Rows, each followed by one of two labels for a hidden trait (new trait and labels in each part):
In the rows, zero is written as 128.
[122 119 104 102 138 139 121 143 119 171 132 144 137  87 131 113 122 114
  81] -> [59]
[137  99 105 122 140 121 118 130 111 135 133 123 144 100 118 110 131 132
 116] -> [59]
[ 78 144 106 155 147 128 125 180 142 192 122 153 136  98 121 119 122 118
  72] -> [59]
[133 109  98 110 163 108 101 128  95 159 105 131 159  88  96 118 133 129
  16] -> [64]
[147 134  70  75 142 171 119 150  81 155 154 164 135  71  99 100 126  92
 107] -> [64]
[138 175 152 167 141 119 117  89 136 203 132 202 185  67  92 109 102 120
 139] -> [64]
[103 117  94 147 139 129 125 166 130 181 126 146 131  93 107 103 125 117
  67] -> [59]
[ 84 125 106 180 148 119 121 171 137 180 115 161 140 103 109 118 121 122
  65] -> [59]
[106 125 105 132 135 143 122 152 131 171 130 143 142  96 125 116 127 117
  95] -> [59]
[145 147 125 144 109 147 112 165 165 128 132 112 133 143 105 120 145 139
 185] -> [64]
[ 76 129  25 130 102 170 106 146 122 174 103 127 145 124 135 105 108  86
 105] -> [64]
[ 92 180 143 132 111 178  98  82 116 161 156 108 134 122 123 147 143 138
  97] -> [64]
[130 111 134  95 127 135 120 149 113 169 132 143 134 101 128 116 116 114
  90] -> [59]
[119 121 115 112 129 138 125 135 122 162 137 140 142  94 133 112 126 117
 107] -> [59]
[ 86 140 126 178 132 132 126 156 144 162 127 140 149 113 120 112 133 125
 133] -> [59]
[137  96 160 255 126  53 115 126  98  35 102 135 200 149  72 117 134 163
 211] -> [59]
[133 107 110 116 127 157 129 132  81 146 142 125 144  94 136 113 114 130
 125] -> [59]
[147  37  83 142 167  63 126 198 112 190 117 181 136 142  99 111  92 141
  40] -> [64]
[118 126 113 107 118 155 137 134 121 160 138 123 149 101 135 111 133 114
 118] -> [59]
[133 133 149 113 130 135 141  97 192 132 106 129 158 127  83 159 134  78
 108] -> [64]
[106 202 104 165 125 155 126 126 137 113 133 116 212  78 128 122 119 161
 150] -> [64]
[145  30  99 174 143  49 107 136  83 143 147 147 160 114  83 109 100 126
  65] -> [64]
[ 98  45  62 122 150  59 107 168  97 197 122 190 164  83 101 150 123 135
  83] -> [64]
[122 116 120 177 137 104 119 140 114 136 126 144 153 109 109 112 120 129
 104] -> [59]
[192 102  83  83 133 173 126 121  92  79 168 130 180  63  93 128 139 135
 125] -> [64]
[114  77 103  87 122 123 131 150 101 221 133  81 118 114 195 135 121 106
  73] -> [64]
[119 129 111 128 134 139 124 145 125 163 133 137 138  99 127 116 127 116
 110] -> [59]
[144 106 113 131 133 116 118 139 101 135 133 145 143  95 117 109 121 124
  93] -> [59]
[118 138 133 167 125 122 123 124 128 120 132 120 162 116 102 112 132 127
 162] -> [59]
[ 66 143 129 203 138 129 126 172 155 172 123 148 150 117 111 115 133 125
 133] -> [59]
[117 123  91 142  82 185 113 101 130 137  99 128 136 109 138 140 147  88
 131] -> [64]
[159 101 141 145 124  87 122 109 112 118 155 174 155 101  81 104 154  80
 132] -> [64]
[105 103 102 141 139 116 118 165 113 161 124 155 142  99 108 108 126 121
  59] -> [59]
[138  94 116 165 148  88 115 137  94 171 115 184 146  95 102 109 121 134
  51] -> [59]
[127 115 103 122 138 124 117 146 110 163 129 150 140  87 122 106 125 117
  71] -> [59]
[106 129 121 178 133 112 121 146 122 141 123 144 151 114 111 110 124 129
 121] -> [59]
[109 127 119 168 130 121 122 140 127 151 127 142 150 106 116 118 129 125
 108] -> [59]
[135  96 105 184 141  85 113 133  98 140 118 161 152 103  99 109 122 131
  66] -> [59]
[131  37 120 255 149  23 103  91  80 132  94 181 155 122 104  98 144 137
  90] -> [64]
[121 118 139 208 126 105 126 135 117 129 126 125 156 108 112 103 125 131
 140] -> [59]
[119 115  91  93 142 137 120 153 116 184 129 155 128  78 129 113 123 111
  53] -> [59]
[118 117 115 150 132 123 121 139 119 137 131 138 149 100 120 114 123 127
 116] -> [59]
[124 120 120 164 122 118 123 129 114 124 133 127 159 118 120 112 130 130
 151] -> [59]
[132 118  89 118 128 160 117 136 101 145 133 141 134  82 122 110 126 119
 122] -> [59]
[ 91 144 111 109 154 123 123 118  81 139 119 127 175  87 122 144 207 133
 108] -> [64]
[230   1  82 244 170   1  84 134  21  64  82 203 174  99  41  85 108 147
   1] -> [59]
[138 206  84 115 119 107 133 146 134 167 160 143 131  77 137 144 124  84
  81] -> [64]
